[ 193 -292  -42  135  139  355 -100 -344 -107  187  443  181  -25   19
  137 -275 -356  149   97 -260 -536  460 -390 -871   99  227   70 -221
 -240  -94  203 -275   15 -104]
E
[-151 -115  -42 -170   16  304  -73  277 -412 -233   35  -16 -234 -212
  183 -331   10  -27  -70 -199    5  -11   21   62  -26  263 -141   -3
  111 -185  191 -574  -72 -155]
C
[-197  -22  198  -48  -48   -8  -72  260   43  120 -225 -251 -309  -37
  413 -235   32 -173   95 -107  335  -16  -47  200  256  210  -17  129
  -48 -150  -90 -317 -130  -79]
T
[  50 -152  210  -81 -149  128  -72 -126  -65 -207  128  205  118 -233
  236   90 -137  197   25 -131 -267   98  -54 -407  -75  115   33  100
  -44 -116  208  -89   93 -150]
B
[-223  100  -42  302  -72  195  128  139 -322  243   17  -84  119  127
  323  -85  -57   28  119   22  125 -135   79   60  260   25   36  -96
   62 -182  130   64   93 -171]
Q
[  48   17 -156  551  -96  130   22   50   40  -74  118  236   63  -44
   17   41 -216  137 -182 -100 -214  113  -58 -516  -72   39 -211  -44
   93   27 -364  285 -255 -238]
Q
[  91   35 -190  233  -91  201  296  -43 -105  198  278   99  190  269
  140  -70  -77  130  282 -145 -122  216 -104 -485  181  104  -35  -35
   12   29 -160   97 -173  -39]
Q
[ -52 -172  253 -296   85    1 -116  -19  -70  162  104 -363   50 -399
  231   35  138   12  115   22 -121  221  213    8  331  142  313   71
  -12 -153  362  152  143  312]
E
[ 225  -28  292   93  -30 -279 -208  139  436  -32    7 -184 -255 -334
  242 -104 -100  -13   50 -218  198 -184  117   -2  248  -15  -92    3
   55   47   70  169   12 -136]
K
[-126  -29 -132  265  177  294  184 -276 -280  408  209 -244  290  223
   20 -243  129  137  265   24 -123  415 -171 -195  128   60  221  -87
  -46  -77   55  268  119   73]
D
[  36 -152 -340  257  116  -30 -107 -273  127  266   96   -3 -393  279
  -51  482   15  -80 -182  -42  212  161  -34 -242  246 -316  237   67
 -208 -139  203 -221  -48 -201]
D
[-268   48  -22 -499  -80  -79  256  193 -131    6 -428 -382  171   67
   -4  -60  179 -211  177   51  580 -335   20  887 -117  -21   62  123
  124   57  138 -153   16  101]
B
[-142  358  436  408 -318 -232 -158  416   69   30  -72 -171   58   -7
  608 -114 -217  115  179  -91  -80 -478  150  479  325   79 -227 -287
  284  -85 -280   26  349 -335]
T
[  53   59  -10    4 -119  545 -147  110  211 -480 -263  515  -56 -160
  -57   95  -86   21 -334 -281 -331  -40  -76 -572 -338   79 -208  115
 -153  -20 -256 -313 -491 -127]
D
[-284   -4  274  -76 -383  -70  -93  509 -484 -221 -200   86 -508 -233
  383 -203 -275 -235 -192  271   27 -217  -97  334  -69  184 -328  346
  285 -129  -67 -500  109 -386]
C
[-148   70  212  265  211  228  -95   45 -102   69   89  153  -86  -82
  240 -375   20  107  124  -89 -165   12   64 -123  160   68 -136 -252
  -12 -129    4  182  -45 -184]
T
[  41   -1 -326 -205  120  -37 -186 -168  -71  144  111  173 -178  157
 -191  144  -93  -91  -55  -36  127 -198   11 -187  162 -262   53 -130
 -304  -80  267 -482  122  -80]
R
[-251  -65  196  109  140   57  -19  155 -108  -48 -144  251 -195 -240
  244  -64    6  -33  -88  137    4   50  -83   40  -41   19 -100  134
   59 -234 -296  255  -15 -173]
R
[ -87 -141 -300 -570   -2 -148 -174 -125   37 -116   75  -33 -293  117
 -258  271  159 -146   19   87  312 -155    2  283   80 -328  224 -181
 -134  -56  312 -482  208 -151]
D
[ 480 -465   88  373  125 -171   23  169  166  222  275   42 -514   -8
  693   63 -447  -55  267 -348  395 -122  180   66  165 -240  164  558
  -48 -334  212   26  247 -601]
Q
[  21  -67   77  437  -20  -85  177  143  196  -50  -57  -53 -282  -42
  131   16  185   78   29 -242   64  -26  156  138 -155  122    1  311
  102  -57  -43  226    3 -121]
K
[ -96  199 -253 -100 -122  178   93  255 -236   77   74 -165  -54   75
  -93 -233  103  187  -45   -3   12  280  186   -2  330  365   29  -69
    7  -70 -179 -322   68   73]
C
[ 105   16 -242  430   71  345  -51  248  134 -162 -245  -25   35  -74
   71  -85  121 -171 -266 -489    7 -251  151 -110  -43   54  -67 -212
 -128  -17  -21 -142 -388  -92]
C
[   3 -132 -190  -43  114   44 -267  -56  222 -155  -17  -82 -339 -337
   17 -133  -24  113   24 -316  -40   14   -5 -241  -35  -39  -14 -210
  -54   82  156 -166 -339  -55]
E
[ 278 -369 -353   18  420   70 -349 -259  230  -39  141  393 -448 -106
 -279  393  -98 -162 -480 -331   33   52  -73 -761 -187 -360  -91   57
 -301  -60   34 -145 -710 -266]
C
[ 321   60 -125  365 -104 -111   92  -53  393   94   52  278   37  293
  127   87 -155  -29  180 -234  148    2  -23 -355  -67 -109  -47  386
 -239   97 -374  -64  -93 -194]
B
[-240 -176  196   96   27  122 -132  463 -500    6  149   67 -617 -232
  301 -591 -251   96 -135  -48 -214  169  110  128  473  418 -175 -116
  170 -320  100 -147  253 -391]
T
[-208   39  142 -402  270   25 -262  407 -161  278  -66 -690 -251  -28
  -88 -729  121 -146 -135  -16  231  -21  158  472  437  424   83 -478
    1 -189 -113 -250 -143  110]
B
[-125   25  108 -194  -70  -98  116   35  -28 -158 -118  439  -63   19
  330  196   -3 -112   41  105  273 -237 -158 -105  180   12   29  225
  -31  -85  117 -105  239 -313]
T
[  99 -184   34  195   58 -350   50  -81  178  -64   72  120 -205 -141
   35  354  290  -44  100   36  345  -34  226  280   71 -460  -58  460
   73 -126  104  552  278 -150]
U
[-122  -42   95  328  190  -30 -241  252  -93  217   56   52 -655 -155
  173 -339 -255    2   31 -181 -136  -61  189   35  178   12  -83   88
    0 -279   48   17   52 -390]
P
[ -21  117  166 -301   59  115 -120  106  261 -209 -268   78  142 -280
  246 -122   86 -247  117 -205  153 -234 -108  132  228   94 -136 -294
  -56   60  185 -313  -30  170]
U
[ 225 -223 -429  115  134  -25  -37 -279  132  162  125   85  -96  143
   79  136   -8   53  -79 -235  283  397 -343 -513  -47  -41  -51  114
 -180  -16 -120 -281 -417   64]
P
[-269  127  -57   42  247   70 -166 -128  118  -38 -170   -9  -25 -152
 -287   65  243  166 -295   23  -87  -88  -50   51  -35  -62 -112 -520
  -17  -47 -207  207 -175   24]
D
[  22  130  -88   41   99   48  166 -299   30  259   20 -163  410  -27
   -4 -205   20  117  328   99  100  316 -199 -111  130   -9  163  -24
  -47  103   66  318  251  191]
E
[-114   86   57   12  -95  -10   59 -214  358 -220 -105  477  195   44
 -269  456 -109   43  -57   93   99 -361  -82  -90 -221 -457 -240   32
  -74  -10 -256  347   -7 -245]
E
[  50  242   21  140  361  120 -318 -206  293   73  -17  136   30   58
 -241 -125  -75    8 -187  -44  -68 -278   82 -317  120 -159 -162 -598
 -341  -34 -204 -143 -273  -58]
B
[  32   -4  318 -728   83   95  -19 -298   76 -230  -26   12  400  -85
 -294 -203   19 -197  260  183  -31 -319 -129   79 -128 -232  -44 -288
 -157  258  254  -62    5  273]
E
[ 110  136   42  322   12  118  -50  -55  257  -82  -78  349  -55 -101
  204  -56  -28    5    5   28  111   17  -98 -117  171  -98 -181  128
 -146 -156  -79 -107  368 -201]
B
[ 430  -87 -476  630   97   20  110 -119  165  222  144   20 -165  506
   84  262 -112 -104  -74  -62  329   22   61 -235 -382 -295  145  118
 -196   37 -205 -157 -403 -288]
U
[  33   10  314 -325 -179 -206 -231  339   25 -292 -103  262 -447 -201
  -55  -11 -374 -172 -278  -17  -29 -430   69  107 -217   63 -347   76
   88  -37 -117 -394 -157 -297]
Q
[ 136 -101 -160  361  215  -23 -130 -207  133  242   27 -185 -161   64
 -221   89   42   42  -98  -41  163  158   56   17  -80 -389  159  129
  -96  -69   86  341   42  -51]
R
[ -57   -7 -212 -211 -134 -239  -97   -3   41 -308   -4  572 -229  -48
  -97  429  -39   83 -212  106    4  -49  -79    2  -94 -219 -144   89
   26   -8 -224  -86  165 -413]
P
[  18  191  266   52  124  292 -241  -41  248 -113 -138  415  282 -123
  172   88 -132   59 -239  -28 -316 -425  -48 -292  -12  -98 -288 -460
 -147  -36 -208  143 -203 -134]
R
[ 148 -188 -102  195   42  -46  406   64 -159  113  -13   72 -191  287
  211 -123   59 -113  159  -28  501   48  -19  367  -74  -38  -39  615
   -4 -201   18   12  298 -361]
K
[ 179  -95   30  617  241  195 -162  -26  -22  345  216 -236 -203   66
  431 -441 -397  208  192 -406  -79   98   64  -85  295  117  123   14
 -108 -355  276 -181  447 -392]
R
[  -2 -320 -185  260   -7 -214  117  -27 -162  213  181  -10 -403  145
  113  277 -225   -6 -112  108  351   12  -72  310  -58 -269   17  326
  202 -227  289  159  299 -493]
F
[ -19  -96   20  -37   98  -90   -2  188  107 -185    7 -336 -432 -268
  124 -539  113  -28  205  -92  383  -30   77  621  109  202  -73  119
   95 -177  241 -436  570  -83]
F
[ 226   14  -84  288  143  443  -62   34   95   -9   82  -65   25   63
 -115   17  162   -7 -410 -106 -119   35   82 -383  -77    1  -10 -351
 -183 -165 -276  -25 -369  -51]
F
[ -15 -168   12  299 -187  117  -99   64 -181   48   41  220 -171 -182
  228  295 -342  312 -402  -29 -263  241 -233 -448 -130   30 -150  173
   77 -124 -432   74 -212 -246]
E
[  38   46 -121 -110   63   84 -385  226  -29  -25   86 -117 -221 -123
 -143 -312 -168  104  -85 -405 -185  -40  106 -114  215   61 -124 -264
  -12  -18  -27 -364 -187   56]
F
[ -95  129  256 -108    7 -193 -239 -168  226  -97    8   37 -119 -196
  128  -11   30    5  173  191  200  -80 -228  229   29 -228  -76 -167
  101   83  201 -166  362   62]
R
[-159  -16  275 -286 -120   67 -118  -33 -313   57   81 -214  226 -238
  144 -170 -151  185    0  299 -252  261 -122  -24  254  210   -4  -59
  110   30  -54  -20  207  200]
D
[  57   18 -105   -1  215   -8   75 -284  232   97   26  281  -52  170
  -60  -61  -76  -69  278 -102  107  -23 -188 -369   34 -170   33   43
 -263  -88  -38   12  -37 -139]
E
[   0  228 -147  315  176  432 -187 -337  362 -107  111  352  176  -55
 -103   67  163  279  -29  -76 -471   78   96 -564   23 -110  -94 -459
 -228   15  -37  141 -143  -15]
E
[ 138 -203  -27  526  256  139  -21 -287  193  378  219 -136 -229  -20
  200  217   27  202  212 -247   39  258   54 -185  -74 -283  248  386
  -75 -277  299  290  122 -158]
C
[-115  149   23  104 -253 -106   -5  342   63 -308 -144 -199 -196  -41
  -27 -132  103   25  -52    0   63 -302  349  494  323   92  -47 -141
   69 -129  -36 -195  396  -95]
P
[-164  -70 -174   15   -4 -544  149  123 -218  448  -13 -292 -421 -120
  227 -148  118 -161  248  172  473  528 -306  295  391   93   77  461
  286   55    1  161  229  113]
C
[  45 -234 -352 -171  486  261 -193 -526  131  -97  165 -122   53 -107
 -495  -78  448   46 -171    5  101  168  -75  -78 -154 -228    2 -397
 -243   -7  327 -102  -59  226]
D
[ 237  -76  -28 -188   70  -39  194 -231   46   45  -35  250  310  111
  -48   88  -31 -221  177   -9   49  -40 -229 -177 -270 -143  -30  365
 -141  167   -4   72  -50   82]
Q
[  36   31  233   69  279  431 -247  108  -54   94  148 -114 -111 -136
  132 -584 -156   88   50 -215 -233  -17  121 -142  468  240  -29 -363
 -193 -406  103 -289  278 -106]
Q
[  68   63  120 -520 -399 -142  260  387 -205 -328 -149  163   55  -59
  164   57   63 -336  176   39  231 -262  129  343 -174  143  -89  441
   50   62  -56 -471  144  -16]
U
[-461  -89    9 -185  -32 -217 -127  279 -431  128   88   73 -503 -190
  -72  -69 -201  231 -192  137  -67  213 -133  159   66  163 -120   50
  330 -191 -312  144   48 -302]
D
[-294   -5  122 -116   48  -57 -158  201 -202 -172 -191    5 -206 -233
 -162   26   55  -80 -430  105  157 -160  -92  282 -117   42 -176  -60
  194 -202 -130  -19   15 -169]
Q
[-144 -176  151  247   24  256   76 -135 -106 -112   32  191 -106   -8
  -99  282   42  141 -209  173 -133  -94   70    3 -322 -260  -16   53
    8 -269   93  380   59 -316]
T
[ -99   68  -29  190 -137 -333  121  262  108 -118 -234 -300  -88 -190
  185  331  338   34   12   27  536 -271  327  899   20 -245   74  238
  256 -115  -15  250  430 -160]
C
[  48 -239   -8 -305  106   10 -142  235  169 -471  -49   91 -148 -408
 -222 -173  207 -281 -204 -169  206 -278   99  176 -308  -44 -230  -29
  -18  -74  -84  -85 -181    4]
E
[ -75  -57 -227   72  -93  110    2  174 -144  162   62    4 -113   14
  249   71 -236   57   66 -292  182  -88  -73   77  176   14  -19  250
   94 -191  212 -301  278 -336]
C
[ -17  -31  -30 -208 -413 -302  153  372 -277 -173   79  354 -448 -121
  201   -1 -347  -44  121   19    6   11   -2   -1  -36  271  -23  460
  151  -21   17 -448  331 -327]
Q
[   2   36 -340  143  -87 -191   85   69  -60  271   43   26   -5   53
  120   27   37  -15  157 -166  145  120  -65 -212   59   17 -104  196
   41  224 -156  132 -298   20]
U
[ -38    4  302 -131   54 -198  -18 -163  138  -52   86  207 -175 -157
  225 -158  -66  -20  355   55  -68  -20  -53 -292  190   58  -12  -37
  -35   54  242   73  -17  -14]
Q
[-231   42  223 -561   32 -160 -172 -416  233 -180   -7  280 -130  -70
 -351  291    3   95   49  504  148 -233 -269  204  -50 -429   73  -18
  -41  -98  302   28  676 -230]
B
[  58   91  325 -362  -51   15  -58 -216  189  -50   72  209  111 -183
  325 -420 -220  -23  702  116 -243  -46 -271 -235  202  -77 -193   26
  -34  155  228  -56  146  204]
E
[-136  110  128   78 -106 -164 -160  546  -80 -113    2  -23 -305 -146
  208 -383 -159  259  -95  -70 -126 -103  263  361  302  318  -94 -208
  232 -162 -321  120  225 -289]
F
[ 194 -285 -268  331  -37 -121   61  160  127 -242  -49  404 -671 -193
  199  450   39 -104 -376 -200  261   15   83 -393 -214 -116 -273  612
   72  -90 -135  -43 -580 -346]
Q
